Below is a small trained network, with its code and all its weights. Each question gives an input and a class and asks what happens when units are switched off, that is, made to give their printed mean instead of their output.

import numpy as np


def w(rows, s, z=0):
    codes = np.array(rows[::2]) - 128.0
    scale = np.full(codes.shape[1], s)
    scale[-1] = z or s
    return codes * scale


def f(y):
    return y / 2 * (1 + np.tanh(0.7978845608 * (y + 0.044715 * y**3)))


def log_softmax(a):
    a = a - a.max(-1, keepdims=True)
    return a - np.log(np.exp(a).sum(-1, keepdims=True))


def net(x, mask):
    res = np.array(x, float).reshape(1, 3) / 4 @ E
    y = f(res @ A[0][:, :-1].T + A[0][:, -1])
    res = res + np.where(mask, y, B[0][:, -1]) @ B[0][:, :-1]
    return log_softmax(res[-1] @ U[:, :-1].T + U[:, -1])


A, B = {}, {}
E = w([
[27,94,227,21,237],'x0',
[93,2,220,181,14],'x1',
[24,245,194,220,99],'x2',
],0.0054)
A[0] = w([
[66,212,205,207,119,135],'N0',
[42,211,183,199,115,115],'N1',
[177,235,64,77,219,105],'N2',
[204,32,103,63,145,66],'N3',
[24,215,176,187,93,116],'N4',
[53,91,197,38,214,42],'N5',
[104,13,203,192,57,12],'N6',
[93,3,190,190,56,18],'N7',
[40,87,179,70,212,65],'N8',
[217,1,98,62,158,9],'N9',
[11,100,179,56,205,34],'N10',
[28,213,176,216,129,104],'N11',
[113,12,201,188,66,58],'N12',
[215,167,39,230,33,75],'N13',
[210,12,94,65,162,2],'N14',
],0.0054,0.00099)
B[0] = w([
[104,43,42,70,78,219],'N0',
[94,44,42,67,80,219],'N1',
[43,196,105,174,236,242],'N2',
[74,92,44,69,80,197],'N3',
[125,42,22,55,86,225],'N4',
[194,48,195,207,126,253],'N5',
[12,203,108,171,244,217],'N6',
[41,225,111,154,251,220],'N7',
[191,80,189,195,132,234],'N8',
[90,85,35,74,85,216],'N9',
[221,25,179,205,126,249],'N10',
[126,42,32,80,96,229],'N11',
[21,206,97,166,212,216],'N12',
[241,29,219,254,171,253],'N13',
[86,81,31,70,101,206],'N14',
],0.0056,0.0035)
U = w([
[96,45,28,28,16,68],'0',
[60,229,121,155,255,143],'1',
[234,40,220,214,99,50],'2',
[130,191,200,72,31,254],'3',
],0.0079,0.0026)

Each question gives the input, the list of numbers given to net, and the class t.
The units are the neurons (one row each of A and B). Each row of codes is followed by its name. A weight is (code - 128) times the scale printed after its matrix; where a second scale follows, it is the last column's (A, B and U).
mask holds one flag per neuron, in row order. A switched-off neuron (its flag False) gives its mean, the last column of its row in B, instead of its output. The means were averaged over made-up inputs and are rounded, as every weight is.
A unit's drop is (log p(t) with every unit on - log p(t) with that unit switched off) / (log p(t) with every unit on - log p(t) with every unit switched off).
The circuit of an input: a set's keep is (log p(t) with only the set's units on - log p(t) with every unit switched off) / (log p(t) with every unit on - log p(t) with every unit switched off). Starting from the 12 units with the biggest drops (on a tie, the unit counted first), units are removed one at a time, each time the one whose removal leaves the highest keep (on an exact tie, the one counted first), for as long as the keep stays at least 0.8.
circuit, biggest first: the units of the circuit, biggest drop first
unit that matters most: the unit with the biggest drop
top k neurons: the k neurons with the biggest drops, biggest first
drop when u is switched off: that unit's drop, to one decimal
input [8,-3,7], class 2: top 3 neurons => (N10, N5, N8)
input [0,2,0], class 3: unit that matters most => N2
input [7,-6,5], class 2: circuit, biggest first => (N10, N5, N8)
input [6,3,3], class 2: circuit, biggest first => (N10, N5)
input [7,-6,-1], class 2: circuit, biggest first => (N10, N5)
input [8,-2,-5], class 2: circuit, biggest first => (N5, N10)
input [0,8,-7], class 1: circuit, biggest first => (N7, N6)
input [0,6,-5], class 1: top 3 neurons => (N7, N6, N12)
input [-5,-4,4], class 2: drop when N14 is switched off => 0.2
input [-7,-5,-2], class 2: drop when N13 is switched off => 1.2
input [-6,-3,1], class 2: drop when N13 is switched off => 0.7
